m = -1.4,-0.3,-1.4,0.3,1.0,0.4,-0.1,-0.4,1.2,1.5,0.1,1.5,-1.3,-1.1,-0.8,-0.9
Report the 2nd entry from the right.
-0.8
The 1st entry -> -1.4
Report the third entry from the left.
-1.4
The last entry -> -0.9
The entry just left of -0.4 is -0.1
Report the 3rd entry from the right.
-1.1
The fourth-last entry: -1.3

A =
[[ 253.956  -71.185    1.717 -168.364]
 [  -1.499  -28.964  -12.588   -8.209]
 [ -30.298  -30.912  -19.945  -21.363]
 [  22.636  -86.858 -252.869 -168.707]
 [  -8.809  -52.093  -19.265   -6.451]
 [   2.732    7.336  -13.881  -24.693]
 [ -18.724  -23.844  -17.353  -13.196]
 [  -1.158  -41.017   15.946  -25.716]
 [ -95.726   39.762   87.197   15.539]
 [  23.210  -17.569   10.401  -18.662]
 [  -7.767   -0.304  -15.953  -21.143]
 [  -2.259 -170.156 -136.576  -65.083]
 [ -21.579  -25.418  -16.965  -14.089]
 [  -1.859  -22.665   -8.818   -5.719]]
Indices start at 1.
Read off the entry in the top-right corner.
-168.364
Read off the entry just left of -13.196.
-17.353
The bottom entry of the column that holds the smallest entry -> -8.818
Read off the smallest entry.
-252.869
The entry directly above 7.336 is -52.093
The entry directly below -17.353 is 15.946
Read off the largest entry.
253.956
The entry just left of the smallest entry: -86.858
Read off the entry just right of -12.588.
-8.209
Read off the entry just left of 87.197.
39.762
The entry in row 3 and column 2: -30.912
The bottom entry of the column that holds the largest entry -> -1.859
Read off the entry in row 2 and column 3.
-12.588
Read off the entry directly above 15.539.
-25.716
The entry in row 3 and column 1 -> -30.298
The entry just right of the smallest entry is -168.707
The entry in the bottom-right corner -> -5.719
Read off the entry directly above the smallest entry.
-19.945
The entry at row 2, column 1 -> -1.499
Read off the entry at row 1, column 3.
1.717
Read off the entry in row 2 and column 2.
-28.964
Read off the entry just left of -14.089.
-16.965
The entry directly above -170.156: -0.304
The entry just right of -170.156: -136.576
Read off the entry just right of -1.859.
-22.665
The entry directly above -21.143: -18.662
Read off the entry just left of 7.336.
2.732

Questions about the grid below.
1) Find the bottom entry of the column that holds the largest entry.
2) Find the entry directly below -20.
3) Find the bottom entry of the column that holds the smallest entry.
4) Find the entry directly above the smallest entry.
5) Find the second entry on the diagonal from the top-right corner.
6) Find the 2nd entry on the main diagonal.
7) Find the fifth entry, reading row by row.
8) Find the third entry, reading row by row.
19; -4; 5; -41; 8; -44; 23; -9; -11; -3; 32
19; -23; 6; -39; 14; -30; 23; -2; -14; 3; 15
19; -5; 5; -37; 8; -40; 23; -9; -9; -9; 31
19; -15; 5; -53; 8; -52; 26; -7; -18; 9; 32
18; 0; 5; -48; 3; -61; 23; -10; -14; 3; 42
19; -13; 5; -59; 8; -57; 28; -7; -17; 10; 35
19; -5; 5; -32; 8; -43; 21; -7; -9; 0; 32
19; -9; 3; -16; 10; -31; 17; -7; -10; -5; 28
19; -16; 5; -50; 8; -52; 24; -6; -19; 14; 34
18; -2; 5; -45; 6; -57; 23; -9; -14; 3; 36
19; -20; 5; -41; 12; -38; 23; -5; -15; 3; 29
19; -23; 7; -34; 19; -23; 23; -2; -14; 0; 13
1) 13
2) -23
3) -23
4) -52
5) 3
6) -23
7) 8
8) 5

Questions about the row below.
1) What is the entry just left of -41?
2) What is the entry just right of -12?
3) What is the entry just left of -35?
-28; 19; 4; 40; 13; 16; -12; -41; 3; 19; 56; -35; 36; -49
1) -12
2) -41
3) 56
